Here is a tiny trained network, its code and every weight. The questions are about switching its units off for an input and a class, where a switched-off unit gives its printed mean instead of its output.

import numpy as np


def w(rows, s, z=0):
    codes = np.array(rows[::2]) - 128.0
    scale = np.full(codes.shape[1], s)
    scale[-1] = z or s
    return codes * scale


def f(y):
    return np.maximum(y, 0)


def log_softmax(a):
    a = a - a.max(-1, keepdims=True)
    return a - np.log(np.exp(a).sum(-1, keepdims=True))


def net(x, mask):
    res = np.array(x, float).reshape(1, 4) / 4 @ E
    y = f(res @ A[0][:, :-1].T + A[0][:, -1])
    res = res + np.where(mask, y, B[0][:, -1]) @ B[0][:, :-1]
    return log_softmax(res[-1] @ U[:, :-1].T + U[:, -1])


A, B = {}, {}
E = w([
[255,150,54,119,243],'x0',
[212,46,195,218,119],'x1',
[37,74,162,129,239],'x2',
[119,251,203,213,155],'x3',
],0.0083)
A[0] = w([
[103,54,62,120,136,23],'neuron 0',
[65,99,149,141,163,120],'neuron 1',
[135,189,88,53,175,96],'neuron 2',
[68,115,125,204,97,90],'neuron 3',
[248,73,165,158,187,89],'neuron 4',
[172,187,144,157,176,108],'neuron 5',
[133,125,143,153,21,135],'neuron 6',
[39,156,169,119,78,180],'neuron 7',
[84,102,196,131,189,79],'neuron 8',
[176,185,119,141,44,67],'neuron 9',
[183,58,105,52,153,146],'neuron 10',
[81,116,150,119,138,123],'neuron 11',
[123,196,164,165,144,49],'neuron 12',
[113,85,133,121,225,124],'neuron 13',
[104,60,110,103,106,180],'neuron 14',
[174,73,83,88,84,74],'neuron 15',
[126,206,126,192,161,107],'neuron 16',
[113,62,69,114,97,2],'neuron 17',
[137,75,149,176,108,61],'neuron 18',
[138,66,64,88,141,143],'neuron 19',
[157,176,111,88,192,154],'neuron 20',
[168,193,63,125,221,52],'neuron 21',
[109,113,119,147,196,127],'neuron 22',
[204,172,75,134,96,116],'neuron 23',
[197,130,69,141,155,112],'neuron 24',
[133,71,197,166,94,122],'neuron 25',
[99,210,165,155,141,214],'neuron 26',
[80,108,119,158,179,64],'neuron 27',
[121,199,182,176,165,99],'neuron 28',
[195,68,148,192,138,62],'neuron 29',
[59,208,49,48,133,135],'neuron 30',
[135,104,86,172,217,108],'neuron 31',
[81,109,151,115,204,28],'neuron 32',
[59,123,179,150,63,43],'neuron 33',
[156,178,154,153,170,141],'neuron 34',
[167,178,102,86,119,85],'neuron 35',
],0.012,0.0043)
B[0] = w([
[207,67,171,189,71,179],'neuron 0',
[124,232,48,160,58,198],'neuron 1',
[73,163,215,21,156,209],'neuron 2',
[38,115,94,70,126,195],'neuron 3',
[26,164,207,3,140,223],'neuron 4',
[105,34,106,151,128,198],'neuron 5',
[48,175,27,100,86,216],'neuron 6',
[60,56,119,60,178,248],'neuron 7',
[175,140,66,144,45,199],'neuron 8',
[199,190,20,176,48,198],'neuron 9',
[182,34,146,196,162,211],'neuron 10',
[74,178,69,67,87,178],'neuron 11',
[230,45,168,180,88,187],'neuron 12',
[138,238,13,155,54,194],'neuron 13',
[188,57,159,166,193,209],'neuron 14',
[204,76,105,157,100,197],'neuron 15',
[198,39,157,178,117,206],'neuron 16',
[203,53,141,178,100,180],'neuron 17',
[157,243,169,16,124,181],'neuron 18',
[198,38,156,170,132,203],'neuron 19',
[48,68,107,66,161,207],'neuron 20',
[45,54,108,53,85,228],'neuron 21',
[173,187,34,144,61,174],'neuron 22',
[110,182,15,153,18,210],'neuron 23',
[17,90,58,82,116,202],'neuron 24',
[111,145,197,14,218,222],'neuron 25',
[245,41,150,169,194,228],'neuron 26',
[230,176,102,139,33,169],'neuron 27',
[218,57,161,174,115,214],'neuron 28',
[140,230,238,24,171,202],'neuron 29',
[194,213,252,39,205,252],'neuron 30',
[48,114,53,81,79,187],'neuron 31',
[172,197,92,166,12,178],'neuron 32',
[47,32,98,114,75,226],'neuron 33',
[168,34,131,138,161,193],'neuron 34',
[105,212,113,121,61,180],'neuron 35',
],0.0072,0.011)
U = w([
[209,41,158,201,147,63],'0',
[159,215,41,167,63,85],'1',
[148,179,207,69,172,180],'2',
[65,98,112,125,134,37],'3',
[144,122,114,141,176,191],'4',
[200,248,174,202,209,1],'5',
],0.012,0.0075)

Each question gives the input, the list of numbers given to net, and the class t.
The units are the neurons (one row each of A and B). Each row of codes is followed by its name. A weight is (code - 128) times the scale printed after its matrix; where a second scale follows, it is the last column's (A, B and U).
mask holds one flag per neuron, in row order. A switched-off neuron (its flag False) gives its mean, the last column of its row in B, instead of its output. The means were averaged over made-up inputs and are rounded, as every weight is.
A unit's drop is (log p(t) with every unit on - log p(t) with that unit switched off) / (log p(t) with every unit on - log p(t) with every unit switched off).
The circuit of an input: a set's keep is (log p(t) with only the set's units on - log p(t) with every unit switched off) / (log p(t) with every unit on - log p(t) with every unit switched off). Starting from the 12 units with the biggest drops (on a tie, the unit counted first), units are removed one at a time, each time the one whose removal leaves the highest keep (on an exact tie, the one counted first), for as long as the keep stays at least 0.8.
circuit, biggest first: the units of the circuit, biggest drop first
unit that matters most: the unit with the biggest drop
k most important neurons: the k neurons with the biggest drops, biggest first
drop of u: that unit's drop, to one decimal
input [-6,7,8,7], class 1: unit that matters most -> neuron 1
input [7,6,-5,3], class 3: 3 most important neurons -> neuron 4; neuron 24; neuron 30
input [-5,4,5,4], class 1: circuit, biggest first -> neuron 1; neuron 8
input [7,3,-3,-5], class 3: 2 most important neurons -> neuron 4; neuron 24
input [5,8,-8,-6], class 1: 4 most important neurons -> neuron 23; neuron 9; neuron 30; neuron 15
input [1,-7,7,0], class 1: 2 most important neurons -> neuron 13; neuron 32
input [4,6,-6,-3], class 1: 4 most important neurons -> neuron 23; neuron 30; neuron 9; neuron 2
input [-1,-7,-1,7], class 0: circuit, biggest first -> neuron 26; neuron 16
input [8,-6,7,5], class 3: 3 most important neurons -> neuron 21; neuron 20; neuron 2
input [-6,-7,-6,6], class 2: 2 most important neurons -> neuron 30; neuron 7
input [0,-7,-1,-5], class 2: 2 most important neurons -> neuron 30; neuron 2
input [-5,4,-4,4], class 3: 2 most important neurons -> neuron 6; neuron 30
input [5,-7,-8,-8], class 0: 3 most important neurons -> neuron 10; neuron 19; neuron 15
input [6,-3,3,2], class 3: circuit, biggest first -> neuron 21
input [3,-4,-7,-7], class 0: 2 most important neurons -> neuron 10; neuron 19
input [5,-3,2,1], class 3: 2 most important neurons -> neuron 21; neuron 29
input [-8,5,-1,-8], class 0: 2 most important neurons -> neuron 14; neuron 17
input [6,7,8,-3], class 1: 2 most important neurons -> neuron 13; neuron 22
input [7,3,3,-4], class 3: drop of neuron 4 -> 0.2
input [7,5,3,-6], class 3: drop of neuron 0 -> -0.1
input [-1,-8,-5,-2], class 2: drop of neuron 30 -> 0.9
input [2,8,-3,-7], class 2: circuit, biggest first -> neuron 29
input [-8,4,8,5], class 1: drop of neuron 27 -> 0.2
